((-140.16, -19.65, 2.10, -80.80, -11.92, 16.33, -20.76), (124.38, -6.09, 43.94, -27.52, -125.45, -96.41, 59.24)) -> -19.65
(-0.162, -0.410, -0.514, 1.207, -1.966, 0.077, -1.829) -> -0.410
(1.5, -2.4, 7.6, -2.4, -14.1, 15.0) -> -2.4
(0.147, -0.068, 1.408, 0.676, -1.863) -> -0.068
(72.4, -86.5, 129.5, -142.9, -152.2, -155.5, -95.1) -> -86.5
((1.437, -1.257, -1.268, -1.354, -0.659), (0.964, -1.199, -0.725, -1.873, -0.641), (0.901, -1.140, -1.696, -1.695, -1.272)) -> -1.257
---
[-0.05 -0.10 -0.04 -0.06  0.10] -> -0.06

[[  72.6   72.5 -132.6  -44.7   35.9]
 [ -91.0 -103.1   13.2  -64.3   -5.4]
 [   1.0   -3.6  213.3  221.7   27.7]] -> -103.1

[[-13.43 -17.99 -17.17   2.54 -11.38]
 [ -6.21 -14.38 -15.46   8.65 -14.85]
 [-14.41 -20.04 -16.62  14.26 -10.04]] -> -17.99

[[-0.76 -2.09 -1.30 -2.07 -1.66]
 [-1.50 -1.51  1.78 -1.95 -1.61]] -> -2.07

[[  80.5   23.1  -20.3   -1.5]
 [ -65.1  104.4   10.1  -11.5]
 [-207.8  196.7 -177.2   -3.9]] -> -177.2

[-0.17  0.14  0.15  0.10] -> 0.10

[ 0.072  0.069  0.179 -0.139] -> 0.069

[ -9.1  17.1 -10.4 -14.0   3.0] -> -10.4
---
45	5	-3	-11	13	-28
23	-19	30	6	27	12
-6	-30	47	11	-28	2
result: -6

14	58	1	7
11	64	1	5
11	64	1	5
result: 11

-41	16	0	5
-13	-31	-51	-14
-9	1	-32	6
result: -9

-2	7	-14	4	15
-27	-23	-47	17	-14
10	18	0	-18	0
result: 10

-34	9	6	-28	-7
-13	-65	-8	-9	-28
-8	11	-9	5	-22
result: -8

22	21	45	48	10
-12	-13	-3	-6	-36
23	4	41	36	51
result: 23
---
[[-43  38  38 -44 -42]
 [-11   3  23 -58  19]
 [ 50  29 -15 -19  62]] -15

[[-50 -39  34 -36 -20   5]
 [ 34  27 -12  28  49 -24]
 [ 41  54  35  48  54  45]] 48

[[-13   9 -22  28 -23  10  -3]
 [  3 -47  47  39   4  42  17]
 [-27  27 -17  -2  45  35 -39]] 45

[[-23  31 -21 -18]
 [-10 -15 -22 -62]
 [-32   7 -56  42]] 7

[[-38  38  22 -29  22  34 -25]
 [-40  -3  49  29 -13 -18 -44]
 [ 48  45  28 -27 -22 -14  29]] -22

[[-1  7 46 58 59]
 [ 0  1 -1 15 53]
 [ 0  2 29 58 60]] 29
---
[[-55  41 -53  21  15]
 [-19  13 -10 -54  18]
 [ -8 -53  37 -26 -43]] | 21

[ 30  66  40 -30] | -30

[ 43 -58 -63  45] | 45

[-26   7 -20 -62] | -62

[ -3 -53 -44  48 -48] | 48

[[-29   3 -20   6  41]
 [ 41  65  44  18 -26]
 [-38 -42  62  59 -32]] | 6
---
[  4  10  29  12 -41 -58  43] ans = 12, 43

[ 32 -48  13 -58  57] ans = 13, 57

[[ 11 -39  26  20  56 -45  17]
 [ 32 -44  44  12  45 -57   8]
 [-14 -34   1   0  12 -34  -5]] ans = 12, 56

[[ -4  13   8  -4  10  -2 -11]
 [  5  19   4 -11  23  14 -35]
 [-55 -39 -13  33 -27 -19  40]] ans = -11, 40

[  5  67 -10  23 -38 -18  -5] ans = 23, 67

[-34 -49  33 -53 -16] ans = 33, 33

[[-10  -5  64  45  -1]
 [ 24  46   5   7  40]
 [  7   3  18  45 -33]] ans = 5, 64

[ 22  45  42  50 -58 -18  27] ans = 50, 50
---
[[ 48  59  20   7]
 [ 38 -16  -3   5]] out 5

[[-12   5 -14 -19 -20   4 -39]
 [ 45   7  -9  11  48  -5  20]] out 20

[[ 21   2  -4 -14  -6]
 [ 25  48  16  -9  10]] out 10

[[ 45 -10   5 -29  -2  24]
 [ 52 -19  10 -37  11  38]] out 38

[[ 26  49 -25  26 -11]
 [ 28 -34 -33 -37 -17]] out -17

[[  2 -22  -5 -27  -8]
 [-50 -36  17  40  21]] out 21
---
[[ 53 144 111 133]
 [104  15  33  79]
 [127 104  46 201]] -> 15

[[-25  10  44 -20   7 -45]
 [ -6 -35 -36  -8  41 -29]
 [-14  21  43  39 -45  14]] -> -35

[[519 670 219 145 341 786]
 [501 713 839 802 746 748]
 [694 236 665 764 300 266]] -> 713

[[68 64 17 62 71]
 [66 64 45 31 67]
 [56 53 51 50 82]] -> 64

[[-456 -978 -383  234   68 -661]
 [ 216  448 -487 -503  -61 -474]
 [-432 -306 -654 -486  664 -886]] -> 448

[[137 129  65 131 173 220]
 [195 169 174 101  79 103]
 [ 57 159 230 178  53 125]] -> 169

[[  7 187 179 180  90]
 [  1 133 177 159  60]
 [ 49 201  81 113  85]] -> 133

[[-336 -129 -302 -375]
 [-510  676 -469 -313]
 [-971  868   59 -978]] -> 676
---
[[-59  56 -12   3  24 -35]
 [-42 -52   8  16  31  -8]] Out: -12

[[-32   4  -7   0]
 [ 15   1  54  13]] Out: -7

[[ -2  36  15  61 -54]
 [ 36 -34 -22 -17 -44]] Out: 15

[[ 21 -38 -54  39  32  14 -33]
 [ 13 -67 -60  48  61   7 -48]] Out: -54

[[ -8 -32 -20  -9 -57 -15   0]
 [ 20 -64  57 -56 -55  55  65]] Out: -20

[[-28 -35  -6  16 -67 -48  12]
 [ 48  49  -4  16 -67 -48  12]] Out: -6

[[-24  60 -51   9]
 [-25  54 -46  11]] Out: -51

[[  9  54  19 -49]
 [ 11  12  34   3]] Out: 19

[[ 24 -16  43  12  19]
 [-24  17 -60  28 -41]] Out: 43
